Here is a tiny trained network, its code and every weight. The questions are about switching its units off for an input and a target symbol, where a switched-off unit gives its printed mean instead of its output.

import numpy as np


def w(rows, s, z=0):
    codes = np.array(rows[::2]) - 128.0
    scale = np.full(codes.shape[1], s)
    scale[-1] = z or s
    return codes * scale


def norm(h):
    return h / np.sqrt((h * h).mean(-1, keepdims=True) + 1e-5)


def f(y):
    return np.maximum(y, 0)


def softmax(a):
    e = np.exp(a - a.max(-1, keepdims=True))
    return e / e.sum(-1, keepdims=True)


def log_softmax(a):
    a = a - a.max(-1, keepdims=True)
    return a - np.log(np.exp(a).sum(-1, keepdims=True))


def net(x, mask):
    ids = ['ΛΞΨαγδμτ'.index(c) for c in x.split()]
    T = len(ids)
    res = E[ids] + P[:T]
    r = norm(res)
    for j in range(2):
        rows = slice(3 * j, 3 * j + 3)
        q, k, v = (r @ M[0][rows].T for M in (Q, K, V))
        z = softmax(np.where(np.tri(T) > 0, q @ k.T / 3**0.5, -1e9)) @ v
        o = O[0][rows]
        res = res + np.where(mask[j], z, o[:, -1]) @ o[:, :-1]
    y = f(norm(res) @ A[0][:, :-1].T + A[0][:, -1])
    res = res + np.where(mask[2:6], y, B[0][:, -1]) @ B[0][:, :-1]
    return log_softmax(norm(res)[-1] @ U[:, :-1].T + U[:, -1])


Q, K, V, O, A, B = {}, {}, {}, {}, {}, {}
E = w([
[156,49,133,194,186,160,107],'Λ',
[98,114,148,206,48,90,142],'Ξ',
[139,71,139,210,128,136,121],'Ψ',
[125,95,206,174,165,157,66],'α',
[36,119,119,129,179,192,148],'γ',
[112,45,155,63,135,70,124],'δ',
[135,146,94,114,220,254,54],'μ',
[138,63,121,51,38,217,98],'τ',
],0.0074)
P = w([
[14,93,98,138,88,110,93],'0',
[63,110,30,142,114,130,40],'1',
[50,82,157,134,100,117,153],'2',
[124,141,86,144,143,129,91],'3',
[83,96,211,142,113,118,193],'4',
[144,161,107,130,158,125,121],'5',
[127,102,216,135,132,123,228],'6',
[173,178,132,133,179,119,158],'7',
[159,131,235,144,130,121,255],'8',
],0.0078)
Q[0] = w([
[9,102,161,86,127,178,137],'H1',
[105,140,139,227,168,110,150],'H1',
[109,105,245,141,145,154,231],'H1',
[128,174,101,200,130,80,101],'H2',
[112,43,231,123,107,164,220],'H2',
[94,62,127,68,91,123,81],'H2',
],0.011)
K[0] = w([
[93,182,122,5,149,254,110],'H1',
[232,219,176,175,231,115,162],'H1',
[163,206,197,22,155,215,230],'H1',
[75,94,117,247,174,143,101],'H2',
[243,120,190,14,144,170,205],'H2',
[179,104,49,43,128,108,25],'H2',
],0.008)
V[0] = w([
[219,151,151,135,156,212,70],'H1',
[123,148,195,61,97,60,50],'H1',
[78,178,89,96,137,190,93],'H1',
[117,65,117,113,9,254,120],'H2',
[145,107,114,63,55,164,108],'H2',
[132,176,133,220,132,198,141],'H2',
],0.0067)
O[0] = w([
[63,16,108,43,132,159,50,123],'H1',
[138,52,244,226,161,143,137,80],'H1',
[80,117,141,84,156,183,205,150],'H1',
[254,125,186,18,92,136,105,253],'H2',
[181,107,165,66,185,118,100,125],'H2',
[94,108,154,143,36,222,106,114],'H2',
],0.0064,0.0049)
A[0] = w([
[154,93,9,60,239,145,134,52],'N1',
[106,161,183,141,111,135,239,4],'N2',
[93,77,127,61,203,181,80,93],'N3',
[122,162,156,194,252,3,194,101],'N4',
],0.0066,0.0036)
B[0] = w([
[113,36,248,206,126,190,180,205],'N1',
[165,177,129,204,250,207,12,169],'N2',
[103,247,116,140,121,16,153,252],'N3',
[99,66,2,111,241,72,144,243],'N4',
],0.0075,0.0041)
U = w([
[100,35,226,196,107,154,112,14],'Λ',
[163,204,111,171,36,95,197,149],'Ξ',
[122,109,29,88,94,190,31,173],'Ψ',
[98,235,152,133,148,48,32,69],'α',
[15,160,145,56,98,138,231,132],'γ',
[137,90,59,132,233,102,137,250],'δ',
[164,221,138,167,225,255,70,44],'μ',
[217,124,172,31,133,132,127,234],'τ',
],0.0068,0.0018)

Each question gives the input, a string of symbols that net reads in full, and the target symbol t.
The units are the heads (3 rows each of Q, K, V and O) and the neurons (one row each of A and B). Each row of codes is followed by its name. A weight is (code - 128) times the scale printed after its matrix; where a second scale follows, it is the last column's (O, A, B and U).
mask holds one flag per unit, heads first, then neurons. A switched-off unit (its flag False) gives its mean, the last column of its rows in O or B, instead of its output. The means were averaged over made-up inputs and are rounded, as every weight is.
A unit's drop is (log p(t) with every unit on - log p(t) with that unit switched off) / (log p(t) with every unit on - log p(t) with every unit switched off).
The circuit of an input: a set's keep is (log p(t) with only the set's units on - log p(t) with every unit switched off) / (log p(t) with every unit on - log p(t) with every unit switched off). Starting from all 6 units, units are removed one at a time, each time the one whose removal leaves the highest keep (on an exact tie, the one counted first), for as long as the keep stays at least 0.8.
circuit, biggest first: the units of the circuit, biggest drop first
unit that matters most: the unit with the biggest drop
k most important neurons: the k neurons with the biggest drops, biggest first
heads that matter: for each layer, one digit per head in row order, 1 if its drop is at least 0.15 and else 0, layers parted by /
input γ τ δ, target τ: heads that matter : 01
input α γ Ψ, target μ: heads that matter : 10
input Ψ Λ γ α δ δ Ψ, target δ: heads that matter : 01
input α Ψ α α, target α: 2 most important neurons : N3, N1
input Ψ α α γ Ξ, target μ: circuit, biggest first : N2, H1
input Λ α δ γ γ Ξ α, target μ: circuit, biggest first : N2, H2
input γ α α, target μ: heads that matter : 10
input μ Λ Ψ α μ, target γ: 2 most important neurons : N3, N2
input δ Ξ μ δ Ξ α Ψ τ Ξ, target τ: unit that matters most : H2
input Λ τ α γ Λ Ψ Ψ, target Ξ: circuit, biggest first : H1, H2
input γ α α Λ Λ μ Ξ, target γ: heads that matter : 10
input α μ δ Ξ α τ Ψ γ Λ, target μ: 2 most important neurons : N2, N4
input μ Ψ α α, target α: circuit, biggest first : N3, H1
input α δ δ, target δ: circuit, biggest first : N4, H2
input τ α Ψ α τ Ξ α Ψ, target Ψ: circuit, biggest first : H1, H2
input δ Ψ Ξ α μ Ψ α, target γ: circuit, biggest first : H1, H2, N3
input Ψ Ψ γ Ψ γ γ δ, target δ: heads that matter : 01
input δ Ψ Ξ τ, target τ: heads that matter : 01
input Λ δ Ψ Ψ Λ, target Ξ: heads that matter : 11
input α Ξ μ Ψ Λ, target γ: heads that matter : 10
input Ψ μ τ α μ δ Ψ, target γ: heads that matter : 10
